Here is a tiny trained network, its code and every weight. The questions are about switching its units off for an input and a target symbol, where a switched-off unit gives its printed mean instead of its output.

import numpy as np


def w(rows, s, z=0):
    codes = np.array(rows[::2]) - 128.0
    scale = np.full(codes.shape[1], s)
    scale[-1] = z or s
    return codes * scale


def f(y):
    return y / 2 * (1 + np.tanh(0.7978845608 * (y + 0.044715 * y**3)))


def softmax(a):
    e = np.exp(a - a.max(-1, keepdims=True))
    return e / e.sum(-1, keepdims=True)


def log_softmax(a):
    a = a - a.max(-1, keepdims=True)
    return a - np.log(np.exp(a).sum(-1, keepdims=True))


def net(x, mask):
    ids = ['αγδζηλμσφω'.index(c) for c in x.split()]
    T = len(ids)
    res = E[ids] + P[:T]
    u = 0
    for l in range(2):
        r = res
        for j in range(3):
            rows = slice(2 * j, 2 * j + 2)
            q, k, v = (r @ M[l][rows].T for M in (Q, K, V))
            z = softmax(np.where(np.tri(T) > 0, q @ k.T / 2**0.5, -1e9)) @ v
            o = O[l][rows]
            res = res + np.where(mask[u + j], z, o[:, -1]) @ o[:, :-1]
        u += 3
        y = f(res @ A[l][:, :-1].T + A[l][:, -1])
        res = res + np.where(mask[u : u + 12], y, B[l][:, -1]) @ B[l][:, :-1]
        u += 12
    return log_softmax(res[-1] @ U[:, :-1].T + U[:, -1])


Q, K, V, O, A, B = {}, {}, {}, {}, {}, {}
E = w([
[160,157,180,145,215,50,148],'α',
[57,120,90,139,198,211,189],'γ',
[116,85,250,82,114,128,83],'δ',
[122,122,84,82,140,113,183],'ζ',
[75,88,209,118,180,186,128],'η',
[114,48,149,236,74,101,150],'λ',
[165,145,201,102,96,81,83],'μ',
[141,195,73,171,178,108,160],'σ',
[98,53,126,105,122,156,191],'φ',
[155,186,149,187,157,86,81],'ω',
],0.018)
P = w([
[198,72,41,114,171,154,51],'0',
[232,92,86,129,155,170,88],'1',
[140,105,49,131,135,82,77],'2',
[205,133,109,130,118,154,116],'3',
[116,143,82,134,104,77,111],'4',
[152,164,109,143,98,111,147],'5',
[92,186,106,137,59,62,135],'6',
[125,205,145,144,58,109,165],'7',
[169,206,171,136,53,144,203],'8',
[79,238,149,139,27,66,189],'9',
[113,246,177,140,24,98,212],'10',
[131,253,206,138,18,118,245],'11',
],0.0069)
Q[0] = w([
[100,178,71,57,150,180,87],'L0H0',
[115,137,153,115,115,125,148],'L0H0',
[158,116,66,162,134,81,157],'L0H1',
[126,105,148,255,143,134,170],'L0H1',
[162,126,151,174,135,162,120],'L0H2',
[85,63,90,173,103,126,130],'L0H2',
],0.041)
K[0] = w([
[62,172,124,34,153,88,123],'L0H0',
[131,159,126,116,125,107,172],'L0H0',
[135,92,57,161,134,50,115],'L0H1',
[64,95,140,252,156,110,102],'L0H1',
[96,165,143,91,90,178,140],'L0H2',
[129,71,73,81,103,170,154],'L0H2',
],0.035)
V[0] = w([
[109,132,132,133,121,134,110],'L0H0',
[246,112,149,135,152,216,140],'L0H0',
[75,42,69,51,169,61,47],'L0H1',
[75,138,105,116,205,51,120],'L0H1',
[111,132,127,131,132,131,124],'L0H2',
[119,133,120,134,113,135,131],'L0H2',
],0.011)
O[0] = w([
[141,115,113,142,122,121,123,105],'L0H0',
[83,201,156,138,51,99,159,164],'L0H0',
[69,177,166,133,91,94,179,80],'L0H1',
[247,185,208,117,77,254,160,5],'L0H1',
[142,122,123,122,139,147,132,106],'L0H2',
[151,140,116,123,125,158,129,104],'L0H2',
],0.0049,0.003)
A[0] = w([
[189,134,83,74,67,104,113,176],'L0N0',
[170,65,82,64,205,133,84,81],'L0N1',
[113,163,164,188,79,127,155,59],'L0N2',
[164,190,63,159,89,163,101,62],'L0N3',
[144,75,117,156,179,162,95,84],'L0N4',
[81,163,139,91,158,166,132,2],'L0N5',
[102,91,140,106,164,121,176,134],'L0N6',
[180,1,43,65,193,143,34,19],'L0N7',
[155,103,151,123,72,167,125,173],'L0N8',
[69,126,181,134,134,195,87,80],'L0N9',
[106,196,173,125,105,141,163,140],'L0N10',
[132,137,120,98,84,99,82,147],'L0N11',
],0.013,0.0036)
B[0] = w([
[98,78,148,143,161,249,149,154],'L0N0',
[60,107,167,131,182,85,222,140],'L0N1',
[85,132,141,124,231,207,159,182],'L0N2',
[98,205,193,109,75,150,166,129],'L0N3',
[136,91,78,57,112,116,41,150],'L0N4',
[73,147,68,125,181,151,49,126],'L0N5',
[94,133,158,121,94,215,66,254],'L0N6',
[172,196,132,186,29,144,68,165],'L0N7',
[29,137,123,151,123,62,127,179],'L0N8',
[29,179,125,62,94,78,103,157],'L0N9',
[172,92,85,113,92,87,60,183],'L0N10',
[215,101,218,170,132,198,150,147],'L0N11',
],0.011,0.0051)
Q[1] = w([
[87,75,150,134,142,165,152],'L1H0',
[42,2,165,121,73,217,133],'L1H0',
[109,113,134,120,92,158,141],'L1H1',
[148,115,95,138,113,109,103],'L1H1',
[142,126,136,49,120,152,91],'L1H2',
[81,14,105,182,159,173,116],'L1H2',
],0.041)
K[1] = w([
[133,81,92,114,168,106,148],'L1H0',
[89,3,128,184,149,112,128],'L1H0',
[82,97,143,148,121,168,154],'L1H1',
[144,105,95,127,97,123,107],'L1H1',
[124,65,164,49,83,129,116],'L1H2',
[92,19,114,206,168,98,175],'L1H2',
],0.035)
V[1] = w([
[171,145,110,146,66,129,89],'L1H0',
[211,174,5,137,46,91,14],'L1H0',
[56,137,179,205,213,79,214],'L1H1',
[163,170,73,255,10,150,73],'L1H1',
[132,119,101,135,114,56,122],'L1H2',
[129,142,104,125,125,61,108],'L1H2',
],0.007)
O[1] = w([
[134,151,169,173,120,115,142,159],'L1H0',
[159,208,199,253,84,55,183,164],'L1H0',
[180,167,188,226,87,58,157,254],'L1H1',
[106,209,180,129,154,199,131,162],'L1H1',
[124,126,111,134,157,121,155,166],'L1H2',
[124,130,118,118,170,107,138,134],'L1H2',
],0.0052,0.0044)
A[1] = w([
[106,153,105,169,97,69,66,80],'L1N0',
[117,100,98,144,241,160,31,104],'L1N1',
[156,25,183,101,177,80,127,87],'L1N2',
[245,65,113,219,86,118,27,80],'L1N3',
[224,145,70,86,145,174,227,174],'L1N4',
[145,125,109,179,96,118,217,98],'L1N5',
[150,159,64,81,168,138,60,46],'L1N6',
[174,140,16,98,192,199,117,130],'L1N7',
[255,150,104,163,133,111,138,86],'L1N8',
[242,165,67,155,225,85,38,128],'L1N9',
[170,119,189,146,131,60,153,16],'L1N10',
[131,215,86,101,192,134,233,2],'L1N11',
],0.0093,0.0051)
B[1] = w([
[199,96,131,114,168,123,134,224],'L1N0',
[167,129,113,145,253,143,155,194],'L1N1',
[133,206,84,173,85,89,75,195],'L1N2',
[179,57,83,79,95,94,106,248],'L1N3',
[118,44,179,171,224,78,196,178],'L1N4',
[139,165,167,53,184,165,49,253],'L1N5',
[207,146,149,74,127,144,127,144],'L1N6',
[79,207,105,150,22,10,164,183],'L1N7',
[35,169,164,121,102,177,101,197],'L1N8',
[242,215,148,43,88,182,105,183],'L1N9',
[66,83,30,122,149,146,220,219],'L1N10',
[116,6,149,61,208,173,96,144],'L1N11',
],0.012,0.0046)
U = w([
[195,164,138,100,90,138,192,92],'α',
[142,188,64,135,119,81,157,84],'γ',
[83,146,184,135,95,19,66,37],'δ',
[144,116,162,149,95,25,222,136],'ζ',
[120,118,115,73,161,94,107,6],'η',
[115,139,65,253,166,120,115,139],'λ',
[211,75,127,194,110,88,109,252],'μ',
[156,94,206,138,138,112,181,77],'σ',
[71,78,60,114,38,204,165,187],'φ',
[152,187,202,221,81,137,163,222],'ω',
],0.0046,0.0032)

Each question gives the input, a string of symbols that net reads in full, and the target symbol t.
The units are the heads (2 rows each of Q, K, V and O) and the neurons (one row each of A and B). Each row of codes is followed by its name. A weight is (code - 128) times the scale printed after its matrix; where a second scale follows, it is the last column's (O, A, B and U).
mask holds one flag per unit, layer by layer, with each layer's heads first. A switched-off unit (its flag False) gives its mean, the last column of its rows in O or B, instead of its output. The means were averaged over made-up inputs and are rounded, as every weight is.
A unit's drop is (log p(t) with every unit on - log p(t) with that unit switched off) / (log p(t) with every unit on - log p(t) with every unit switched off).
The circuit of an input: a set's keep is (log p(t) with only the set's units on - log p(t) with every unit switched off) / (log p(t) with every unit on - log p(t) with every unit switched off). Starting from the 12 units with the biggest drops (on a tie, the unit counted first), units are removed one at a time, each time the one whose removal leaves the highest keep (on an exact tie, the one counted first), for as long as the keep stays at least 0.8.
circuit, biggest first: the units of the circuit, biggest drop first
most important unit: the unit with the biggest drop
k most important neurons: the k neurons with the biggest drops, biggest first
drop of u: that unit's drop, to one decimal
input α φ ζ λ φ μ, target φ: 3 most important neurons => (L1N10, L1N8, L0N11)
input φ φ μ φ ζ φ λ φ, target μ: circuit, biggest first => (L0H0, L0H1, L0N7, L1N3)
input α ω μ α λ, target μ: most important unit => L0H0
input η ζ λ μ φ φ, target ω: circuit, biggest first => (L0H0, L1H0, L0N7)
input φ η γ δ σ φ φ η φ φ μ δ, target δ: circuit, biggest first => (L0N9, L0N8)
input φ φ σ λ ζ φ φ φ φ ζ, target ω: circuit, biggest first => (L0H1, L1H0, L0N7)
input φ λ φ, target μ: circuit, biggest first => (L0H1, L0N7, L1N3)
input γ δ ζ λ γ α, target γ: 3 most important neurons => (L1N10, L0N1, L1N2)
input λ λ λ ω, target ω: 2 most important neurons => (L0N3, L1N8)
input δ η φ φ φ λ φ ζ η α σ, target η: 3 most important neurons => (L1N11, L1N5, L0N6)
input σ μ λ α ζ φ σ ζ, target ω: 2 most important neurons => (L0N0, L0N7)
input ζ φ γ ζ ζ φ ζ φ μ φ μ, target μ: 4 most important neurons => (L0N0, L0N11, L1N3, L0N10)
input λ φ γ μ, target φ: 3 most important neurons => (L1N10, L0N11, L1N8)
input φ ζ φ ζ λ φ μ δ, target ζ: 2 most important neurons => (L0N4, L1N10)
input δ ω ω λ μ ζ η, target δ: circuit, biggest first => (L0N9)
input φ μ η α ζ λ, target μ: 2 most important neurons => (L1N3, L0N4)
input α δ λ μ φ σ ζ γ, target λ: 2 most important neurons => (L0N5, L1N1)
input λ φ φ η, target δ: 2 most important neurons => (L0N9, L1N10)
input λ ω λ ζ γ, target γ: 2 most important neurons => (L1N7, L0N7)
input φ λ ζ, target σ: most important unit => L0H1
input φ δ σ ζ σ, target σ: 3 most important neurons => (L1N11, L0N3, L1N4)
input φ γ ζ, target ζ: 2 most important neurons => (L1N7, L1N4)
input φ μ φ ζ λ φ φ λ, target λ: drop of L0N2 => 0.4
input ω ζ ζ λ η δ, target ζ: drop of L1H0 => 0.7
input γ φ λ α, target γ: drop of L1N9 => 0.2
input η δ σ ζ ω, target ω: drop of L0H1 => 0.3
input δ η φ σ λ η φ φ, target ω: most important unit => L0H0
